Each row is followed by its class.
[82 64 57 54 38 109 226 59 10 -63 61 24 -22 -13 41 -72 75 196 36 63 -15 13 -7 -184 35 -83 236 157 73 -2 237 21 68 -159 27 2 111 103 -28 -64 -88 -22 -90 9 17 14 18 155 44 -45 -30 -20 32 -87 -20 -6 -56 -10 274 82 50 17 -187 -5 -18 115 -34 -37 -22 51 222 -130 24 154 -53 43 -83 149 -65 -205 -118 -293] : zul
[6 -38 148 96 56 -52 -238 -280 9 62 164 -122 302 -30 -58 203 -120 266 -239 353 146 115 -79 -254 33 -243 -128 485 -115 -78 25 34 153 82 -198 -78 137 -180 485 74 -102 81 -120 236 -148 -99 174 485 -74 178 149 -343 136 10 85 -95 -146 -45 -100 -57 -311 -51 339 71 78 160 25 -23 57 16 184 -485 112 -192 -70 107 -177 46 -337 -280 -135 -289] : vel
[-59 24 66 16 65 67 -45 -90 -27 18 23 -47 28 9 41 28 -74 17 -68 77 56 -28 -37 -230 73 -148 -172 353 -20 66 75 33 73 -49 -135 37 38 -42 175 19 -80 17 -80 48 -61 15 -8 244 -2 30 81 -57 1 -24 -33 -21 0 -11 57 -7 -78 -58 93 12 3 -103 -51 -10 10 -10 102 -299 123 -112 9 -45 15 126 -49 -243 -40 -166] : vel
[141 111 38 91 5 119 264 76 35 -72 67 24 19 -25 25 -84 87 284 48 109 -28 71 13 -107 10 -92 225 139 -5 -103 271 44 55 -147 4 10 113 86 -57 -51 5 -18 -80 95 6 38 41 106 55 -9 -50 5 16 -50 -8 -11 -69 -1 276 140 46 70 -193 -6 -44 155 -37 -14 -8 58 191 -75 7 228 -123 92 -96 135 -118 -75 -168 -336] : zul
[9 5 78 10 87 86 121 1 -107 -27 98 34 -29 -7 45 -91 19 134 8 17 17 54 -35 -274 52 -63 115 204 17 63 232 21 107 -152 -49 32 109 21 69 -26 -35 -18 -87 -25 -21 -9 -10 229 67 -26 90 -44 55 -103 -35 -6 -59 -4 192 36 -96 -45 -153 27 -13 125 -61 -31 -39 32 230 -279 126 68 -22 -42 -86 169 -28 -205 -97 -271] : zul
[-131 49 98 53 101 108 102 -68 -98 -32 56 -19 -82 13 77 -77 24 89 -9 72 34 39 -36 -346 62 -103 34 288 20 28 247 0 144 -147 -89 74 110 29 70 -33 -82 -5 -124 -60 -25 -17 -15 297 4 -51 40 -14 31 -96 -76 28 -50 -12 192 46 -40 -60 -161 73 -60 -3 -93 -40 -17 47 288 -293 183 45 20 -79 -63 235 -8 -312 -87 -281] : vel
[-97 12 33 -42 102 29 22 -4 -181 -16 97 13 -116 87 92 -61 -39 -92 1 -69 39 30 -31 -209 52 4 -10 96 21 177 135 24 69 -81 -4 62 39 21 86 33 -15 -37 -64 -119 -33 -53 -43 159 3 -21 47 -16 1 -73 -112 -29 16 -31 45 -43 -159 -89 -136 16 -56 -10 -26 11 -34 25 208 -197 170 -69 64 -134 13 156 107 -113 33 -91] : vel
[-111 17 41 32 43 11 -33 -81 34 71 -6 -21 -13 46 51 23 -26 -96 -22 -3 40 -96 -49 -177 -36 -148 -200 316 -1 75 24 5 71 -40 -171 59 -6 2 102 -21 -91 16 -55 -30 -34 3 -85 175 -44 -8 85 47 -83 6 4 -51 17 20 28 -1 -8 -51 134 101 -13 -122 -75 -6 -11 -64 61 -272 95 -171 76 -99 -3 104 -46 -209 -21 -108] : vel
[-93 57 27 67 16 41 -125 0 81 53 -4 -57 97 -106 -6 65 59 71 -63 180 57 45 -27 -138 51 -195 -212 275 36 6 49 19 138 -33 -179 9 32 -46 69 -28 -73 20 -28 41 -72 54 -49 120 -45 26 107 -21 60 12 30 -41 9 1 52 48 22 -47 120 80 -10 -112 -97 -24 6 -14 42 -159 132 21 66 -48 9 68 -97 -267 -39 -132] : vel
[86 36 -12 22 -13 48 108 59 124 1 -6 106 39 -38 -58 -30 111 185 74 3 -43 24 3 40 -22 -24 231 -42 16 -105 48 13 29 -36 -1 -3 0 46 -70 -25 -25 -32 24 71 54 21 41 -43 19 -45 -68 -12 -13 -13 90 -31 -40 28 114 28 36 43 -58 2 -33 265 8 -7 1 4 -71 7 -76 179 -83 107 -39 -34 -68 5 -103 -96] : zul
[46 43 10 -26 68 153 210 237 -387 -191 80 -41 -294 17 162 -232 24 -30 34 65 -29 139 31 -193 54 104 69 -108 57 176 287 1 -38 -226 70 69 28 181 -180 -39 184 -55 -122 -256 12 51 -75 64 46 -129 17 202 25 -123 -327 81 70 -51 297 173 132 -89 -479 -12 -91 -424 -85 -5 -38 102 404 290 212 164 4 -177 -10 304 179 -112 78 -110] : vel
[115 -46 88 21 14 75 95 -82 -124 -99 78 -55 -21 94 65 -37 -97 147 -40 97 37 -22 -11 -131 34 -76 145 270 -98 -57 174 75 5 -30 -46 0 123 65 143 -9 5 31 -120 61 -10 15 38 270 -7 23 12 -47 -25 -10 -79 1 -54 -12 173 80 -38 34 -32 -10 -3 -75 23 -29 -4 66 143 -148 -11 -80 -88 60 -102 124 -107 -138 -135 -217] : zul
[137 81 42 62 3 105 191 49 38 -63 80 -14 75 -76 -17 -27 72 314 2 191 15 76 0 -121 -1 -117 216 187 -61 -88 188 45 53 -106 -49 -20 119 97 46 -12 2 3 -62 74 -12 35 74 120 18 -15 -34 -55 60 -51 12 18 -84 -43 199 86 -10 60 -118 57 -28 163 -19 6 6 58 150 -53 13 183 -107 99 -91 102 -123 -172 -129 -280] : zul
